[[128 134 130 125 123 129 126 124 124 127]
 [113 157 153 144 142 150 147 151 141 138]
 [136 113 126 118 119 110 115 108 110 112]
 [133 113 109 112 114 111 116 122 115 108]
 [128 125 135 126 130 120 118 119 122 112]] out 113

[[112 124 127 127 147 126 121 126]
 [120 118 144 128 135 128 127 138]
 [126 128 125 131 122 128 122 135]
 [129 147 122 134 131 113 142 151]
 [125 133 103 132 131 132 145 132]
 [138 123 131 142 147 129 150 152]
 [121 125 138 143 115 134 125 117]
 [135 119 120 116 110 141 125 124]
 [121 128 119 120 146 133 124 124]
 [142 122 130 143 148 124 141 147]] out 120

[[136 120 138 127 140 120 127 134 124 122 144 126]
 [135 109 143 118 144 126 105 128 137 131 139 120]
 [123 107 134 113 135 128 101 126 144 143 126 107]
 [129 135 126 132 125 128 147 132 123 126 137 130]
 [124 125 128 125 122 134 146 127 132 127 135 123]
 [131 123 125 120 143 126 124 127 121 138 123 114]
 [123 120 128 118 126 138 140 131 136 133 136 117]
 [121 102 140 116 136 134 120 123 142 134 132 109]
 [136 142 124 139 123 123 130 132 125 124 127 143]
 [132 122 134 122 133 124 117 128 128 130 128 122]
 [134 125 135 128 132 119 129 133 125 124 132 131]] out 135

[[105 129 131 142 117 143 130 121 106 133 105 142 132 147 134 124]
 [148 139 130 127 139 141 102 143 141 133 125 139 132 143 127 131]
 [139 118 137 140 115 141 133 134 124 125 125 125 138 134 145 138]
 [138 145 123 129 111 140 119 134 124 119 136 132 110 114 122 141]
 [138 112 131 139 119 126 138 122 110 114 126 116 133 146 132 116]
 [143 139 133 101 131 132 111 147 150 116 138 140 131 136 145 126]
 [141 146 112 126 116 130 109 122 114 146 137 118 134 126 115 137]
 [108 148 126 141 123 128 115 126 122 151  99 124 122 138 133 143]
 [112 132 130 135 116 126 123 112 119 136 123 135 121 153 137 115]
 [113 109 110 131 113 136 130 133 123 147 117 111 124 126 135 127]] out 148

[[122 129 135 122 122 131 132]
 [119 135 128 129 134 131 117]
 [129 126 122 127 137 134 121]
 [132 140 130 135 125 130 126]
 [130 117 103 131 131 133 124]
 [126 128 128 126 127 129 134]
 [139 137 141 124 130 126 131]
 [134 135 125 126 131 129 129]
 [141 132 121 127 124 134 127]
 [131 124 119 126 125 116 130]
 [131 122 131 137 119 130 122]] out 119

[[126 133 127 125 114 135 131 135 126 125 132]
 [128 128 126 122 131 132 127 128 125 127 126]
 [123 134 120 131 128 129 124 124 132 124 125]
 [124 123 123 124 151 133 127 129 126 128 125]
 [134 130 123 127 132 129 123 129 133 128 126]
 [129 124 129 123 133 133 129 126 125 129 128]
 [128 125 129 121 118 138 127 128 123 127 128]
 [126 126 126 129 132 133 131 130 128 131 126]
 [127 124 130 125 121 130 127 128 122 128 127]
 [126 132 118 126 132 133 126 128 131 126 125]
 [125 134 124 134 142 131 127 128 137 126 126]] out 128

[[123 117 138 122 126 122 130 137 116 124 132 155 134 136 138 138]
 [139 129 119 131 124 126 134 119 134 125 124 118 137 123 120 126]
 [129 142 140 140 139 138 128 130 138 128 136 111 115 126 130 121]
 [109 141 140 129 142 140 113 139 132 133 132 119 104 130 133 117]
 [120 129 135 127 136 133 114 133 130 146 129 121 105 130 134 121]
 [113 131 141 126 141 135 109 137 131 145 130 125 101 132 136 118]
 [142 130 108 130 119 125 138 114 134 120 120 114 145 119 113 127]
 [119 132 136 127 136 133 119 134 130 133 130 126 115 130 132 122]
 [127 142 128 135 134 136 129 126 137 122 129 110 124 123 123 120]
 [132 143 133 141 135 137 133 126 137 124 134 108 122 124 126 123]] out 139

[[120 142 113 129 120 131 131 122 132 122 131 119 122 125 130 128]
 [130 141 104 128 129 130 147 126 134 129 124 130 139 124 134 126]
 [132 145 116 131 127 126 135 129 135 135 126 132 132 130 133 137]
 [130 129 132 104 119 125 129 111 116 122 126 120 138 122 133 115]
 [124 124 132 131 129 133 125 130 125 123 131 126 123 125 127 121]] out 130

[[119 130 150 130 112 152]
 [124 117 148 133 113 123]
 [110 122 101 117 126 132]
 [146 143 118 130 149 114]
 [126 129 111 135 133 143]
 [111 140 116 137 124 140]
 [135 123 132 134 150 123]] out 124
---
[[146 111 119 106 110]
 [123 123 134 135 138]
 [130 130 125 125 118]] 118

[117 126 129 155 123 146] 146

[113 154 125 128] 128

[[131 136 136 115 121]
 [105 130 142 115 103]
 [133 111 121 134 136]] 136

[ 99 111 140 147 137] 137

[[128 103 104 146 103]
 [125 141 147 119 147]] 147

[[141 130 121 103 130 129]
 [105 128 139 119 123 116]
 [114 116 120 116 154 146]] 146

[135 132 154 125  99 119 121] 121

[[140 132 140 128]
 [130 154 148 114]] 114

[128 130 148 127 154 134] 134
---
[118 124 113 143 133 120 102] value 143, 102

[125 139 148 142 129  98 129] value 148, 98

[[157 138 127 128 128]
 [153 130 153 136 128]] value 157, 127

[[111 127 133 119 137 116 131]
 [151 128 119 137 123 137 113]
 [149 120 118 115 134 141 141]] value 151, 111

[[108 117 111 124]
 [100 118 115 126]] value 126, 100

[156 146 148 122] value 156, 122
---
[[146, 139, 125, 133, 130, 110, 132], [130, 120, 118, 136, 116, 107, 129], [143, 149, 123, 123, 117, 126, 117]] → 146, 117
[[103, 106, 140, 124, 135, 133, 140], [127, 122, 122, 131, 124, 128, 143], [113, 114, 138, 125, 142, 116, 142]] → 103, 142
[150, 111, 149, 108, 113] → 150, 113
[137, 143, 122, 132, 139, 101] → 137, 101
[130, 140, 142, 157] → 130, 157
[145, 129, 101, 127, 118, 139] → 145, 139
[134, 102, 151, 103, 122, 156, 138] → 134, 138
[99, 155, 106, 125] → 99, 125
---
[134 152 157 104 111] value 134
[122 106 105 105 121 121] value 122
[132 139 155 143] value 132
[154 126 104 122 112 127 135] value 154
[132 124 109 137  99] value 132
[125 135 101 139] value 125
